Below are the code and all the weights of a small trained network. Each question names an input and a class and asks about switching units off, where a switched-off unit gives its printed mean instead of its output.

import numpy as np


def w(rows, s, z=0):
    codes = np.array(rows[::2]) - 128.0
    scale = np.full(codes.shape[1], s)
    scale[-1] = z or s
    return codes * scale


def f(y):
    return y / 2 * (1 + np.tanh(0.7978845608 * (y + 0.044715 * y**3)))


def log_softmax(a):
    a = a - a.max(-1, keepdims=True)
    return a - np.log(np.exp(a).sum(-1, keepdims=True))


def net(x, mask):
    res = np.array(x, float).reshape(1, 3) / 4 @ E
    y = f(res @ A[0][:, :-1].T + A[0][:, -1])
    res = res + np.where(mask, y, B[0][:, -1]) @ B[0][:, :-1]
    return log_softmax(res[-1] @ U[:, :-1].T + U[:, -1])


A, B = {}, {}
E = w([
[104,50,3],'x0',
[232,255,63],'x1',
[128,127,129],'x2',
],0.0075)
A[0] = w([
[173,143,248,223],'n0',
[127,112,15,127],'n1',
[117,189,187,56],'n2',
[203,214,83,165],'n3',
[85,79,202,117],'n4',
[134,58,61,212],'n5',
[24,20,159,125],'n6',
[153,205,74,108],'n7',
[162,186,86,82],'n8',
[73,26,67,254],'n9',
],0.014,0.0082)
B[0] = w([
[189,126,241,202],'n0',
[120,25,255,183],'n1',
[50,1,171,146],'n2',
[97,182,153,212],'n3',
[49,208,58,179],'n4',
[150,200,239,205],'n5',
[76,171,136,230],'n6',
[53,176,167,175],'n7',
[18,178,142,160],'n8',
[170,160,156,247],'n9',
],0.009,0.016)
U = w([
[33,219,118,91],'0',
[146,183,156,254],'1',
[142,133,202,92],'2',
[213,207,106,236],'3',
[155,168,7,83],'4',
[237,73,1,94],'5',
[109,97,89,71],'6',
[165,56,64,91],'7',
],0.011,0.0096)

Each question gives the input, the list of numbers given to net, and the class t.
The units are the neurons (one row each of A and B). Each row of codes is followed by its name. A weight is (code - 128) times the scale printed after its matrix; where a second scale follows, it is the last column's (A, B and U).
mask holds one flag per neuron, in row order. A switched-off neuron (its flag False) gives its mean, the last column of its row in B, instead of its output. The means were averaged over made-up inputs and are rounded, as every weight is.
A unit's drop is (log p(t) with every unit on - log p(t) with that unit switched off) / (log p(t) with every unit on - log p(t) with every unit switched off).
The circuit of an input: a set's keep is (log p(t) with only the set's units on - log p(t) with every unit switched off) / (log p(t) with every unit on - log p(t) with every unit switched off). Starting from all 10 units, units are removed one at a time, each time the one whose removal leaves the highest keep (on an exact tie, the one counted first), for as long as the keep stays at least 0.8.
circuit, biggest first: the units of the circuit, biggest drop first
unit that matters most: the unit with the biggest drop
top k neurons: the k neurons with the biggest drops, biggest first
drop when u is switched off: that unit's drop, to one decimal
input [-2,-5,3], class 0: circuit, biggest first : n4
input [-8,8,7], class 0: top 3 neurons : n8, n3, n7
input [2,2,0], class 3: top 2 neurons : n6, n2
input [6,-1,-3], class 2: top 2 neurons : n1, n4
input [-7,2,4], class 2: top 3 neurons : n0, n2, n4
input [0,-6,-5], class 0: top 3 neurons : n4, n6, n1
input [-6,5,4], class 2: top 2 neurons : n0, n4
input [-8,3,-5], class 2: circuit, biggest first : n0, n2
input [-7,2,-1], class 2: top 3 neurons : n0, n2, n4
input [3,1,-2], class 3: circuit, biggest first : n2, n6, n8
input [-6,8,2], class 0: top 3 neurons : n8, n7, n3
input [-2,3,3], class 3: circuit, biggest first : n1, n6
input [7,-2,5], class 2: top 2 neurons : n1, n4
input [-7,7,-2], class 0: unit that matters most : n8
input [-5,-8,-3], class 0: top 2 neurons : n4, n6
input [-4,5,-5], class 0: top 2 neurons : n8, n1
input [2,0,-2], class 3: drop when n2 is switched off : 0.2
input [-8,2,-7], class 2: drop when n0 is switched off : 0.4
input [-3,-3,1], class 3: drop when n8 is switched off : 0.2
input [0,-8,-1], class 0: unit that matters most : n4
